Each row has a class, written after it.
-119; -179; 321; 11; -23; -147; 35; 35; -181; -290; -115; -232; -19; 95; 422; 239; 186; 540; 172; -11; -3; -80; 195; 114; -32; -192; -170; -104; 54; 24; -209; -180 -> dapap
6; -204; 501; -236; -68; 53; 127; -390; -172; -117; -53; 44; 269; 147; 289; -121; -3; 138; -37; -291; 39; -59; 142; -472; -28; -382; -13; -521; -95; -300; 274; 15 -> rovir
-183; 155; 219; 133; 54; 211; 134; -454; -14; 94; 12; -78; 93; -60; 384; -349; -44; 170; -287; -161; -90; -107; 453; -235; 92; -376; -128; -189; 363; -10; 157; -427 -> Teki
-614; 10; -70; -11; -82; 243; -110; -203; -144; -213; 221; -1; 220; 114; 72; -385; -73; -167; -62; -130; 44; -146; -71; 6; -1; -488; -92; -42; 145; -225; -32; -168 -> naso
-129; 45; 331; 34; 346; -12; 44; -296; 118; 51; 150; -163; 383; -191; 855; 223; 538; 840; -526; -50; -88; 149; 52; -527; 300; -55; 271; -582; 373; -236; -174; 243 -> Masi
11; -64; 126; 9; 686; -209; -203; -39; -91; -402; 400; -309; 166; 24; 458; 87; 539; 663; -7; 159; 206; 307; -315; -211; 122; 44; 185; -253; 23; -414; -276; 379 -> naso
-171; -150; 178; 296; -331; -126; 421; -129; -197; -182; 62; -30; -23; 115; -341; -237; -149; -346; -55; -106; -356; 0; 369; -57; 59; 119; 10; -148; 414; -132; 306; -84 -> kupad
-130; 271; -15; -90; 310; -1; 118; -90; -187; 213; 102; -129; 335; -446; 315; 100; 99; 196; -419; 163; -187; -149; -72; 113; -41; 51; 127; -114; 272; 58; -31; -270 -> naso
-346; 157; 176; 92; 157; 14; 125; -379; -43; -335; -173; -72; 249; 44; 93; -272; -100; -102; -40; 144; -131; -63; 137; -193; -117; -255; -10; -166; 187; -2; 371; -171 -> kazu
-14; -223; -156; 5; -80; 151; -90; 14; 222; -228; -128; -165; 90; 246; -173; -200; -37; 37; 131; -119; -207; -127; 69; -129; -107; -138; -141; -444; 203; -152; 326; 146 -> naso
452; 114; 383; -674; 373; -164; -280; -371; 435; 161; -167; -246; 108; -234; 624; -57; 243; 581; -184; -252; 84; -145; 72; -284; -149; -335; 95; -598; 7; 321; 411; 71 -> naso
-374; 207; 381; -175; 100; 3; -59; -420; -100; 289; 205; -122; 344; -323; 684; -46; 396; 248; -169; -147; -76; -57; 233; -84; 191; -271; 130; -147; 373; -44; 117; -384 -> kupad
242; 239; 144; -106; -14; 47; 133; -354; 136; 193; -248; -133; -340; 296; -42; 169; 73; 303; -331; 73; 388; 168; 222; -581; 161; -3; 7; -155; 566; -19; 269; 126 -> peg
-224; 136; 337; 56; 203; -236; 153; -254; -71; -431; 30; -241; 104; -72; 158; -23; 3; -13; -206; 111; -99; -28; 15; -108; -131; 87; 335; -192; 180; -75; 237; 183 -> rovir
-278; 17; 182; -322; 638; 68; 132; -355; -198; -392; -23; -287; 158; 102; 26; -124; 226; -204; -180; -3; 282; 269; -293; 54; 152; -9; 414; 100; 12; -206; -166; -88 -> Masi
187; 62; 371; -179; -94; -452; -97; 6; -101; -371; -64; -260; -223; 81; 3; 100; 63; 68; 119; 103; 337; -22; -8; -220; 159; -133; 133; 55; 128; 137; 251; 41 -> peg
-170; -10; 55; 160; 351; 9; 168; -4; 177; -125; -452; -18; 322; -157; 66; 216; 63; 464; 43; 37; -78; 57; 57; -128; -276; 308; 31; -227; 344; 279; 286; 112 -> zunod
-281; -551; 229; -12; -16; -142; -338; -202; 93; -231; 123; 124; 99; -165; 275; -85; -251; -207; 28; 145; 236; -91; -465; -191; -199; -125; 63; 145; -293; 5; -493; 423 -> zona
-219; 161; 174; -134; 316; -39; 61; -494; 50; -251; 107; 61; -70; -180; -46; -235; -117; 77; -40; 5; -159; 207; -274; -320; 20; 54; 275; -16; -174; -192; -38; 367 -> zona
-258; -103; 67; -62; 437; -162; -78; 278; -233; -347; 315; -370; 231; -248; 69; 66; 166; -15; 82; 283; -351; 59; -109; 216; 11; 62; 228; 132; -202; -168; -156; -162 -> naso
280; 31; -321; 277; -121; 18; 18; 178; 100; 263; 246; -33; -189; -271; -332; 24; -109; -35; -36; -137; -252; -51; -242; 196; -81; 307; 130; 37; 146; -60; -85; 181 -> zunod
-571; -291; 362; -182; 271; 190; -167; -7; 239; -75; -226; -94; 146; -253; 341; 41; 151; -96; -527; 201; 56; -90; 212; -74; -123; -234; -198; -85; 113; 132; 137; -171 -> rovir
546; 44; -190; -544; -133; -32; -45; -139; -66; -81; 215; 162; 21; 31; 216; 56; 6; 49; -185; -228; -49; -61; -5; -121; -144; -101; 437; -443; -624; -175; -368; 165 -> zona
243; -26; 85; -359; -147; 88; -230; -147; 56; 324; 307; 85; 255; -78; 613; -222; 193; 135; 62; -480; -98; -288; 82; 328; -113; -198; 7; -462; -45; -97; 25; -7 -> dapap
-130; -25; -203; 223; 325; 260; -375; -229; 485; 329; 386; 192; 215; -103; 767; -311; 304; 331; -357; 122; 164; 162; 62; -235; 155; -65; -46; -167; 415; -17; -414; 251 -> zona
-371; 181; 314; -168; 206; 138; 315; -74; -237; -249; -2; -216; -64; 332; -197; -115; 136; -102; -224; -120; 444; 184; 47; -22; 293; -289; 199; 307; 191; 8; 1; -218 -> zona
46; -35; 38; 152; 427; 214; -88; 18; 14; -101; -18; -280; 271; 34; 224; -110; 193; 0; -32; -63; 203; -12; -317; 196; 18; -263; 71; 31; -139; -130; -104; -147 -> zunod
-409; -129; 272; -81; 318; 36; -47; -34; 199; -270; -21; -155; 64; -342; 335; 22; 227; 571; -436; -89; 1; -78; -31; -63; -137; -200; -24; -320; 378; 164; -53; 57 -> kazu
-53; -101; 290; -307; 800; 261; -79; -286; -77; -255; 205; -206; 496; -142; 481; -124; 196; 122; -257; -40; 42; 60; -404; -227; 80; -501; 453; -177; -151; -238; -197; 50 -> Teki
-409; -190; 637; 290; -154; -212; 26; -289; -5; -93; -81; -224; 175; 33; 220; -202; -29; 291; 99; -222; 179; 66; 81; -414; 145; -25; -80; -133; 569; -131; 335; -16 -> Masi
416; -329; 63; -399; -262; 109; -305; -168; -69; 341; 76; 69; 295; -93; 213; -131; -6; -62; 141; -474; -260; -127; -510; 297; 147; -485; -206; -59; 7; -504; 72; -139 -> zona
-209; 260; -699; -229; 380; 659; 21; -207; -75; 89; 134; -254; 79; 16; 100; 0; 260; 64; -242; 221; -289; -238; -122; 213; 120; -356; -43; -194; 160; -269; -352; -256 -> dapap
100; 103; 28; -231; -17; -240; 21; 230; -167; -153; 86; -97; 49; 137; -126; 13; 120; 241; 32; -85; 10; 252; -167; 116; 95; -66; 16; 10; -22; -175; 54; -90 -> kupad
-106; -142; -176; -206; 331; 322; -273; 73; -378; -210; 296; -35; 368; 338; 243; -120; 223; -733; 349; 273; 65; -134; -395; 567; 288; -512; 3; 509; -249; -336; -238; -134 -> kazu
147; -373; -424; -407; -207; 270; -502; -314; 65; 291; 203; 465; 169; -18; 449; -68; -166; -388; -285; 146; -198; -93; -261; -36; -77; -156; -270; -130; -401; -594; -416; 292 -> kupad
153; -358; 316; 539; -154; 318; -168; 17; 740; 307; -257; 70; -23; -178; 228; -630; -305; 72; -262; -275; 13; -219; -136; -180; 16; -163; -409; -344; -169; 171; 8; 243 -> zona
295; 154; -265; 301; -191; 412; 108; -477; 75; -183; -183; 126; 139; 427; 224; -543; -115; 352; -63; -453; -110; 49; 190; -370; 125; -260; -150; -788; -41; -629; 1; -100 -> dapap
26; -342; -496; -261; -123; 46; -624; 153; 223; 416; 255; 526; 372; -76; 469; 212; 9; -97; 218; 101; -210; -30; -102; 250; -319; -268; -326; 255; -395; 38; -316; 180 -> mesaf
24; -361; 149; -206; 426; 192; 72; -98; -331; -116; 160; -325; 192; -419; -289; 382; 96; 34; 328; -208; -799; -19; -390; 49; -239; -249; 216; -30; -719; -655; 91; -24 -> kupad
256; -186; 497; -109; 264; 74; -113; -120; 71; -1; -158; -132; 267; -8; 294; 32; 200; 38; 86; -32; 155; -27; -297; -339; 66; -437; 165; -267; -500; -68; 31; 67 -> mesaf
-368; -238; 230; 124; 0; -216; 49; 128; -13; -361; -11; -193; -23; 183; -237; 2; 66; 83; 39; 241; 165; 238; 27; -355; -67; -188; -11; -42; 58; 69; -83; -65 -> mesaf
129; 132; 98; -388; 297; 505; -79; -499; -150; -17; -221; -169; 195; 108; 408; -153; 123; -290; -252; -36; 244; -127; -57; -74; 202; -425; 310; -200; 75; -285; -77; -452 -> Masi
273; 141; 229; -156; 142; 228; -139; -450; 73; 470; -171; -123; 200; -87; 411; 94; 370; 375; 62; -297; 286; -154; -39; -310; 40; -618; -129; -293; 151; -6; 376; -278 -> zunod
-117; -173; -223; -254; 834; -169; 59; -139; 178; -645; -63; -501; 219; 490; 136; 74; 357; 195; -169; 388; 349; 328; -76; -173; -206; 176; 244; -226; -238; 12; -312; 345 -> kazu
147; -155; 68; -275; 29; 14; -425; -15; -27; 113; 133; 66; 344; 46; 360; -142; 91; -476; 240; 44; 240; -122; -491; 222; 55; -404; 82; 161; -507; -71; -166; 11 -> kupad
308; 123; -580; -258; -480; 284; 212; -102; -92; 235; -163; 228; -311; 471; -435; 148; -270; 182; -168; -237; -19; 188; 40; -356; 44; -165; -261; -96; -642; -406; -342; -35 -> zunod
117; 21; -352; -354; 123; -520; -377; -296; 221; -19; 210; 330; 340; 133; 461; -194; -124; -296; -368; 609; -58; 399; -132; -96; -121; -134; -70; 116; 318; 37; -71; 137 -> rovir
104; -128; 443; 40; 114; -179; 95; 120; -110; -276; -38; -300; 70; 15; -203; -24; 57; 254; 376; -289; -75; 158; -374; -116; 209; -139; 194; 7; -295; -176; 68; 53 -> mesaf
-171; -806; 478; 171; 216; 217; -358; -778; 691; 130; -215; 363; 115; -265; 455; -384; -202; -556; -193; -46; -179; -19; -109; -227; -523; 160; -114; -423; -123; -157; 74; 687 -> dapap
-244; -56; 543; -139; 576; 46; 255; 32; -167; -351; -104; -535; 65; 19; 257; 189; 333; 537; -249; 124; 52; 39; -9; 70; -69; -337; 73; -137; 139; 66; -130; -236 -> mesaf
-565; 137; 154; 104; -75; 53; 180; 6; -211; -164; 214; -57; -50; 81; -285; -141; -78; 224; 125; -148; -8; 85; 121; -141; 99; -310; -116; 272; 313; -65; 187; -131 -> zona
-382; -218; -123; -62; -38; 89; -455; -207; 60; -204; 337; 71; -343; -192; -30; -11; -54; 30; 28; 166; 62; 34; -204; -429; 34; -194; -58; 128; 136; -320; -249; 302 -> zunod
150; 220; -317; -395; 97; 33; 73; 123; -135; 66; 68; 128; 56; -43; -101; 144; 57; 226; 40; -23; -202; 33; 180; 202; -152; 80; 33; -97; 479; 86; 244; -134 -> rovir
55; 402; -279; 139; 251; 88; 152; 76; 270; -51; -148; -450; -246; 187; -355; -42; -97; 402; -245; 246; 318; -17; 46; -345; -179; -296; -79; -34; 54; 360; 106; -100 -> zona
454; -218; -32; -339; -373; -110; -230; 117; 141; -265; -33; 193; -224; -31; 78; 135; 93; 40; -4; -211; 24; -151; 15; 81; -130; -76; 310; -388; 186; 142; -145; 206 -> zona
-368; 230; -367; -232; 132; 169; -69; -67; -388; -224; 523; -281; -71; -40; -26; 8; 217; 269; 26; -137; -260; 196; -317; 192; 254; 214; 295; 29; -259; -845; -565; -43 -> Masi
-437; 322; 511; 108; 303; -98; 499; -263; -374; -612; 159; -280; 52; 198; 2; 14; 144; 629; -264; -109; 47; 195; 103; -427; 119; -239; 290; -223; 653; -253; 315; 180 -> kupad
419; 740; -601; -394; -366; 50; 78; -494; -319; -46; 97; 31; -251; 513; 164; 75; 224; 637; -436; -132; 484; 164; 305; -751; 413; -306; 113; -602; 165; -554; -235; -251 -> dapap
-384; 126; 47; 62; 454; 181; 304; -302; -65; -245; -192; -327; 76; 163; -153; 65; 45; 61; -112; 170; 76; -17; 341; -167; -249; 75; 99; -96; 736; 82; 477; -53 -> Masi
564; -197; 213; 6; 344; 113; -173; -772; 212; 105; -81; 139; 478; -189; 761; -123; 239; -80; 123; -407; -107; -167; -140; -63; -143; -262; 390; -492; 12; -64; 86; 200 -> mesaf
570; -159; 727; 42; -380; -208; -63; -63; -32; -147; -279; -251; 88; 386; 124; -44; 75; 203; 396; -415; 489; 48; -373; -494; 227; -573; 265; -378; -449; -157; 86; -38 -> peg
-377; -372; 509; 430; -3; 62; 8; 151; 260; -41; -292; -234; 72; 28; -92; -412; -208; -282; 152; -1; 144; -63; 172; -36; -77; -19; -306; 111; -40; 260; 282; -217 -> zunod
59; -511; 538; 185; 359; 362; -85; -133; 184; 229; -98; -78; 469; -139; 350; -121; 105; -228; 58; -335; -295; 86; -301; 36; 70; -339; 153; -43; -549; -286; -108; -53 -> naso
170; 303; -410; -549; 98; -40; -299; -123; -39; 208; 137; 409; 531; 50; 507; 19; 154; 15; 26; 150; 88; 124; 1; -78; -160; -338; 145; -131; -520; 89; -237; -224 -> mesaf
-67; -73; -170; -538; -163; -22; -60; -89; -365; 216; 126; 258; 151; 3; 21; 301; -198; -315; 96; 43; -170; 19; -142; 257; -229; 174; 72; 322; -482; -278; -246; 38 -> kupad
-124; -46; -17; 456; 77; -266; 299; 103; -14; -320; -33; -278; -20; -175; -239; 286; 40; 413; 20; -27; -388; 121; 192; -178; -55; 397; 243; -82; 305; 25; 65; 109 -> Teki
-247; 283; -105; 60; 610; 41; 204; -278; -66; -686; -27; -649; -134; 162; -120; 48; 182; 239; -467; 228; -217; 243; -153; 25; 107; -118; 230; -10; 582; -470; 108; -18 -> rovir
92; 35; 582; -211; -121; -70; 0; -351; -240; 361; 121; -295; -81; 264; 213; 97; 386; 180; 32; -276; 590; 111; -209; -260; 368; -534; 50; 76; 113; -189; -44; -222 -> Teki
306; -142; 435; -240; 84; -124; -142; -100; -217; -167; 336; -236; 133; 39; 273; 17; 284; -82; 210; -318; -132; -71; -261; 54; 344; -483; 346; -23; -64; -330; 109; 108 -> naso
-212; 112; -36; -203; 372; 184; -124; 29; 398; 215; -107; -158; -281; -196; 151; 2; 274; 665; -466; 289; 8; 103; 166; -121; 10; -120; -447; -175; 676; 235; 107; -62 -> kupad
308; 235; 279; -195; -48; 196; -48; -304; 19; 196; -35; -90; 219; 236; 518; -332; 221; 106; -390; -281; 305; 13; -264; -66; 279; -899; 1; -309; -110; -170; -108; -417 -> zunod
-580; 141; -72; -361; -33; -52; -26; -355; -116; -403; -92; 92; -110; 296; -93; -271; -199; -284; -463; 267; 350; 113; 292; -160; -164; -297; -293; 132; 473; -25; 255; -239 -> zunod
